In the rows, zero is written as 128.
Each row of numbers belongs to one of the nodes below and depends on some of the facts about them. Some rows are named. Which node is each other row?

Facts:
bemel	Ω	todos; biklurul	Ω	bemel; breres	Ω	donifis
brifla	Ω	brukler; britris	Ω	flaskal; brukler	Ω	biklurul
dagrik	Ω	gruskan; darik	Ω	brigo; dibribra	Ω	duplu
donifis	Ω	geplol; dredril	Ω	skeneras; dridrem	Ω	breres
drobruflel	Ω	skekem; fatroge	Ω	reson; flafum	Ω	rolo
flaskal	Ω	nadron; flige	Ω	nidru; fliklifen	Ω	flogre
flogrenon	Ω	tazupe; flupok	Ω	grudum; gepledam	Ω	segrus
geplol	Ω	tribas; getron	Ω	grebro; grebro	Ω	dridrem
grovu	Ω	tatrin; grudrum	Ω	dibribra; grudum	Ω	senus
gruskan	Ω	drobruflel; kasiso	Ω	tetrok; klelenu	Ω	klestefu
klestefu	Ω	garer; klino	Ω	truvik; koflal	Ω	britris
koplos	Ω	lusti; kotegren	Ω	sunozum; lotrodrik	Ω	gobiman
luris	Ω	skozigi; mamu	Ω	lotrodrik; mefar	Ω	nufum
mistaplo	Ω	trebim; nadron	Ω	gepledam; nebrek	Ω	grudrum
nidru	Ω	zabrir; ninufe	Ω	kedus; nufum	Ω	luris
nulus	Ω	plirom; peplustas	Ω	ninufe; pivaflo	Ω	nebrek
plirom	Ω	skuzom; reson	Ω	stoflum; rofli	Ω	dredril
rolo	Ω	rofli; roze	Ω	flige; segrus	Ω	misabrul
senus	Ω	fatroge; skekem	Ω	suvo; skeneras	Ω	peplustas
skuple	Ω	mamu; skuzom	Ω	vistur; steni	Ω	flupok
stoflum	Ω	sifa; sunozum	Ω	koflal; tatrin	Ω	brifla
tazupe	Ω	dagrik; todos	Ω	flogrenon; trebim	Ω	tetus
truvik	Ω	mistaplo; zabrir	Ω	rebes; breres	β	kepes
breres	β	meles; breres	β	dagrik; brifla	β	flupok
brifla	β	nupel; dulugri	β	trudan; dulugri	β	trurar
dulugri	β	roze; duplu	β	skeneras; duplu	β	dridrem
garer	β	skeneras; garer	β	pivaflo; grovu	β	trurar
grovu	β	flafum; grovu	β	mefar; kapla	β	vistur
kapla	β	geplol; kasiso	β	skuzom; koflal	β	kepes
koflal	β	truvik; koflal	β	flogrenon; koflal	β	klelenu
mamu	β	nufum; mistaplo	β	plirom; mistaplo	β	sutar
nadron	β	klino; nidru	β	geplol; nidru	β	tetus
nidru	β	bugrus; peplustas	β	skeneras; peplustas	β	steni
reklen	β	meles; reklen	β	dagrik; reklen	β	brukler
rezuk	β	misabrul; rezuk	β	pova; rufo	β	plogros
rufo	β	skinas; rufo	β	kifas; rufo	β	bugrus
rufo	β	donifis; sesagan	β	rebes; sesagan	β	nipi
sesagan	β	sifa; sesagan	β	nebrek; skuple	β	kedus
skuple	β	stoflum; tazupe	β	skozigi; tazupe	β	sifa
tazupe	β	trebim; tetrok	β	trudan; tetrok	β	steni
tetrok	β	zuti; tetrok	β	kopim; tigre	β	rebes
tigre	β	sunozum; tigre	β	senus; tigre	β	flige
tribas	β	kotegren; tribas	β	steni; tribas	β	flaskal

Known rows:
misabrul: [119  83  69 101 190 102  80 133  60 250 135  68 145 136 171 118  82 140
 167 155  51 109 161 142 176 123 161 133 128 125 154  71  92 177 167 109
  67 167 116 146  95  85 127 107 102  91 163 181 135  89 133]
klino: [124 141 119 148 132 125 131 124 137 134 120 126 124 142 123 129 147 138
 110 114 140 113  99 130 119 119 108 140 124 114 130 131 131 126 124 137
 130 143 113 113 132 136 112 127 125 156 136 115 129 122 123]
tigre: [135 127 136 139 133 140 130 140 122 129 139 125 123 151 126 125 145 126
 122 132 128 146 157 125 126 142 131 115 104 126 129 139 151 139 122 115
 125 143 128 135 130 135 120 124 135 127 101 135 114 122 140]
koplos: [130 140 123 146 126 129 131 130 134 128 125 125 128 140 125 122 144 138
 116 116 138 117 111 128 121 123 113 136 123 115 127 130 137 128 123 131
 126 145 118 120 134 136 116 130 128 153 137 118 127 122 130]
nipi: [126 126 139 134 147 133 134 125 126 136 135 119 124 152 126 139 136 125
 114 143 130 135 135 123 121 128 136 116 110 132 136 143 130 132 130 132
 124 122 121 129 132 125 126 124 132 130  94 142 118 124 128]
kotegren: [146 156 127 128 122 154 139 173 120 200 125 111 148 133  72 120  69 124
 139 105 115 116  90  74  90 118 211 198 121 100 176 180 167 128 157  99
  92 182 132 124 216  49 176 103 148 183 178 140 183  93 162]
kapla: [141 120 121 143 122 143 123 125 133 121 115 126 121 114 121 123 139 125
 153 123 123 146 130 140 141 130 139 129 124 136 112 129 138 128 126 120
 117 140 118 135 132 136 123 134 131 130 136 132 125 120 122]
nebrek: [120 127 137 136 148 134 133 120 127 135 133 120 122 154 128 139 144 121
 112 138 131 136 127 124 123 130 130 118 111 131 135 145 134 132 127 130
 125 125 118 122 129 128 121 118 131 130  91 141 117 120 126]
brukler: [158 147 181 123  76  83 124 123 122  68 213  79 162 116 139 114  96 192
 103 172 120  90 213 140 103 156 122 144 169 110  94 121  76  83 189 116
 183  41 131 210 158 139 143 224 132 151 142 115 137 141 145]
lusti: [119 109 132 114 129 128 123 128 125 133 121 136 130 110 130 136 122 112
 137 136 115 136 143 129 136 137 136 122 129 133 127 126 124 131 133 126
 134 123 133 132 114 122 137 108 125 102 119 123 127 127 122]
fatroge: [101 127 125 135 123 129 124 118 135 115 110 157 119 122 126 138 161  93
 117 117 131 140 109 132 127 147  93 126 135 134 125 140 140 118 119 127
 136 119 112 107 105 145 116  95 124 120 109 107 123 132 102]
rufo: [145 123 120 146 121 147 121 127 133 116 115 126 119 110 120 120 142 124
 158 121 120 152 136 142 144 131 142 127 123 137 108 129 142 129 125 117
 114 145 118 137 132 140 121 136 131 128 140 133 123 117 126]
breres: [109 127 139 128 118 128 133 123 132 124 128 140 136 129 148 115 148 103
 122 104 110 130 134 138 125 152  96 125 121 139 105 133 127 132 106  98
 129 140 146 123 141 148 130 115 126 126 120 116 138 119 124]
tatrin: [148 134 161 138  68  97 105 126 127  54 213  78 150 122 150 141  84 205
 109 194  89 120 227 118  92 154 119 145 165  58  94 124 120  95 204 136
 188  48  95 201 157 137 126 222 134 157 170 121 133 155 149]
skinas: [136 118 124 140 133 137 123 107 137 123 112 123 121 113 122 135 130 123
 148 131 123 137 110 142 137 117 143 133 131 143 119 133 123 123 132 134
 115 122 111 127 132 129 125 133 127 130 131 139 130 118 114]
dridrem: [134 134 109 123 125 129 127 118 117 133 127 128 115 129 133 134 129 113
 112 119 132 134  93 118 121 138 102 126 136 137 137 142 129 125 117 124
 136 125 110  95 116 127 118 127 133 118 135 116 130 130 117]
rofli: [102 147 109 155 131 128 113 116 125 125 115 167 118 138 129 129 175  96
 112 117 136 130  97 143 125 143  70 143 143 129 134 134 146 113 117 129
 116 123 104 104 109 157 101 107 133 142 115 119 116 144  99]
getron: [122 146 117 155 128 130 132 125 136 128 117 127 121 148 128 123 160 135
 108 105 141 117  92 131 118 125  96 135 120 113 126 134 140 126 114 131
 127 151 110 105 130 145 104 127 123 161 135 110 124 119 122]
zabrir: [120 123 128 130 130 127 125 128 129 131 121 131 128 124 127 131 136 119
 127 125 124 130 125 129 130 134 123 128 126 125 127 129 131 131 128 126
 130 132 123 123 121 128 125 114 123 125 125 120 129 122 123]
koflal: [129 130 153 124 120 150 133 169 119 203 128 124 165 121 100 109  88 112
 161 110  83 120 147 100 106 141 203 184 105 114 141 158 151 146 151  69
  86 196 168 153 218  68 189  86 144 161 161 140 184  85 166]
reson: [ 94 132 125 139 123 131 112 119 129 122 112 179 122 116 121 139 163  76
 123 128 127 143 117 135 126 156  93 141 147 138 136 142 143 109 126 124
 124 104 114 115 106 142 122  85 134 116 102 115 122 143  96]

Name these rows:
No name comes twice in this set of rows, the named rows included.
[133 140 122 147 123 130 130 136 132 129 123 128 127 139 125 119 150 139
 117 112 138 120 119 129 122 129 113 136 122 110 125 128 141 131 123 127
 129 153 120 123 134 140 114 129 127 153 139 115 126 123 132]	kasiso
[115 142 137 138 127 119 135 112 138 131 132 126 137 144 143 118 140 129
 109 112 126 105 105 137 113 124  98 139 125 131 116 133 113 125 115 118
 126 134 136 120 153 140 128 136 128 156 130 124 139 122 126]	klelenu
[140 119 120 146 123 146 122 123 133 118 111 127 119 111 120 123 144 119
 156 121 120 152 127 142 142 134 139 127 123 139 110 132 142 126 123 117
 113 141 115 131 130 140 121 129 127 129 135 134 125 117 120]	nidru
[130 121 126 125 142 144 120 164 109 215 121 106 154 124 100 124  84 125
 157 128  92 118 133 103 120 125 208 177 115 106 160 144 145 148 164  98
  83 185 136 144 181  60 166  89 131 151 164 148 166  86 155]	britris
[114 108 144 118 149 133 129 117 123 139 131 125 123 137 127 150 129 105
 123 154 116 147 145 123 130 138 146 109 113 146 138 143 124 134 135 130
 126 104 124 130 117 116 136 103 130  98  77 143 119 121 119]	rebes
[138 164 143 143  54  96 114 150 129  22 217  74 148 153 148 119  76 215
 108 157  92 120 223 110  91 144 114 150 169  45  94 121 159  89 193 137
 176  60 101 196 164 149 115 230 121 189 188 134 137 162 163]	grovu
[ 81 188  89 165 132 116 115 126 127 107 118 167 117 176 124 112 171 104
 102  94 148 114  66 141 116 122  54 164 161 122 149 128 168  94 114 143
  93 115 101  94 111 166  89 117 123 184 128 142 119 155  98]	flafum
[148 121 170 137  62  96  99 146 108  50 214  81 158 121 142 136 101 199
 108 198 119 127 219 129 115 167 136 140 162  51  82 137 120  90 212 135
 185  69 107 209 139 144 145 231 134 164 183  91 135 154 151]	brifla
[ 99 156 105 165 134 127 105 114 123 131 115 177 116 144 131 124 181  93
 111 120 139 126  93 147 121 142  59 153 150 127 140 131 149 110 117 132
 107 124 101 104 108 161 100 108 138 151 116 125 111 150  96]	rolo
[120 111 122 134 133 138 122 100 139 122 104 127 119 106 120 144 136 104
 146 129 118 145 103 139 138 124 140 128 133 150 118 138 122 119 129 132
 120 112 107 117 121 128 124 115 123 117 120 133 130 116 102]	geplol
[198 158 172 118  95  97 141 155 115  87 178 102 150 106  91  87 122 196
 117 150 197  83 189 151 135 138 159 130 156 142 122 104  75  87 166 133
 170  76 153 207 121 133 139 209 135 131 121 105 108 138 154]	bemel
[104  77 151  88 118 129 152 112 163  98  99 115 122  88 133 165 125 102
 125 116 111 151 132 112 138 143 140  78 107 149 104 138 112 139 114 130
 184 108 125 108  91 117 132  70  95  60  94  78 134  96 112]	kedus
[111 159 108 128 126 120 137 136 130 108 127 118 125 159 123 118 121 131
 113  95 137 118  90 120 121 113 113 135 140 121 137 128 149 114 119 138
 118 125 122 107 127 132 115 129 111 159 143 133 135 127 127]	roze
[115 117 124 131 123 129 148 114 152 100 109 108 117 137 140 137 159 128
 103  96 137 134  96 127 132 130  97  95 106 129 105 135 130 137  97 132
 157 143 112  94 107 151 101 114 104 125 121  89 124 102 118]	grudum

The same nodes again, as new rows of numbers:
Some rows with their names:
reson: [119  81 143 152 132 156 140 188 106 159 102 152 108]
koflal: [ 99  89 114 130 139 159 143 206 117 167 111 158 117]
sunozum: [101  93 132 124 130 171 113 201 115 178  84 129  98]
tigre: [108  87 133 165 129 173 153 166 121 172 110 164 122]
nulus: [103 103 115 157 111 162 140 169 124 157 124 152 117]
flaskal: [ 99  87 135 146 136 171 124 175 104 141 101 148  95]
segrus: [117  84 160 159  93 162 159 157 103 140 119 174 119]
misabrul: [128  73 174 158  89 157 154 162  90 143 113 170 109]
trudan: [105  86 117 155 126 157 133 172  91 140 110 140 107]
bemel: [157  88  92 202 123 124 136 142 126 173 152 124 111]
dibribra: [115  87 132 157 118 155 142 178 111 159 115 153 111]
duplu: [109  71 134 172 167 168 137 174 110 155 104 163  97]
skeneras: [104  80 134 150 137 169 107 170 104 146 102 138  75]
grudrum: [114  89 129 159 118 157 142 176 113 160 115 153 111]
pova: [116  89 128 158 107 155 137 175 110 159 118 145 106]
lusti: [120  75 138 163 125 152 144 180 104 162 111 153 107]
ninufe: [120  78 146 150 134 154 139 191 104 160  98 149 106]
gobiman: [122  75 141 163 125 152 144 182 104 162 109 154 106]
grudum: [101  99 129 151 108 165 144 173 117 153 119 157 117]
flupok: [101 101 126 147  93 166 136 169 116 151 121 154 115]
brifla: [180 103  90 200 144 112 142 134 141 164 157 117 130]

Which node is each row?
No name comes twice in this set of rows, the named rows included.
[125  71 160 148 101 167 129 170  98 175  96 141  90]	rebes
[124  73 152 155 111 162 134 172 100 171 101 147  98]	skozigi
[125  69  82 194  77 136 138 150 104 183 163 142  91]	flogrenon
[140  83  87 207 114 135 141 147 120 178 151 134 106]	todos
[111  82 118 157 113 154 156 175 112 163 132 169 119]	reklen
[111  90 149 156 116 165 158 171 111 148 114 170 125]	nadron
[108  69 137 168 178 164 145 181 101 148  96 162 103]	tribas
[104 100 114 163 120 162 148 171 124 157 125 157 124]	kasiso
[108  81 125 146 109 154 155 179 110 160 129 169 119]	breres
[ 99  69  85 220 112 168 162 150 118 198 143 165 108]	tazupe
[116  86 158 158  95 163 155 161 105 143 118 171 120]	gepledam
[171  93  94 200 128 119 131 139 129 169 154 117 115]	biklurul
[ 78 109 104 147 113 180 114 152 114 130 121 145  98]	steni

Now the same nodes, written a new way:
Named rows:
kopim: [124 124 127 106 132 109 109 101 148 159 100 134 153]
kotegren: [160 139  59 133 148 189 102 120 182 128  92 109 174]
senus: [ 90 124 124  71 130 152 104 127 136 131 143 135 127]
tigre: [ 89 118 117  79 152 140 134 142  93 134 132 111 130]
suvo: [ 39 207  96 150  87   4 166 129 113 152 107  78  93]
kifas: [137 153 129  76 118 126 159 134 151 150 118 152 127]
kedus: [ 96 150 152 121 140 151 133  57 145 125 138 163  88]
lotrodrik: [110 123 134 113 134 130 139 129 138 140 128 141 131]
brukler: [110  79  35 116 100  37 210  87  82 147 152 203 173]
reklen: [104 102 104 124 143 138 155 141 115 186 129 141 107]
brifla: [128  74  74 121 114  36 224  89  54  99 143 177 188]
biklurul: [114  99  64 114 100  29 207  91  75 112 139 171 177]
nipi: [ 82 128 111  70 132 130 116 133 128 128 139 135 140]
sesagan: [ 86 118 116  78 150 141 131 143  90 133 133 109 129]
nulus: [138 104 118 113 115 134 127 153 141 139 131 125 137]
donifis: [134 155 138  76 127 138 158 129 155 152 120 157 126]
breres: [108 103 111 128 149 153 150 140 120 192 128 143 107]
koflal: [119 124  70 147 176 200 155 134 139 168 117 131 123]
britris: [118 133 118 122 151 172 134 130 157 133 121 138 136]
todos: [ 97 128  68 124  91  23 192 113  89 122 128 138 154]
trebim: [ 84 131 119  76 135 137 118 130 131 132 137 139 136]

Rows to name:
No name comes twice in this set of rows, the named rows included.
[110 171 149  79 140 129 169 112 152 156 113 167 120]	tetus
[108  94 201  84 122 119 117 144 131 167 136 153 110]	gepledam
[102 112 102 116 124 139 134 136 150 183 136 163 117]	truvik
[146 146 138  81 141 142 177 141 120 156 111 131 115]	nidru
[ 58 165  46 147  64  15 164 141 127 185 126 113 101]	dagrik
[129  77  62 107 102  34 213  84  68 105 145 188 192]	tatrin
[147 147 137  85 141 137 182 141 111 154 109 126 118]	rufo
[114 119 138 118 138 134 145 132 129 139 124 131 125]	mamu
[ 95 159  62 102 162 202 117 124 163 107 127 126 157]	sunozum
[143  96 122 108 110 142 121 162 145 140 131 122 135]	getron
[134 102 120 121 120 136 137 156 127 136 129 121 134]	kasiso
[141  98 124 123 124 138 139 159 128 132 129 115 131]	skuple

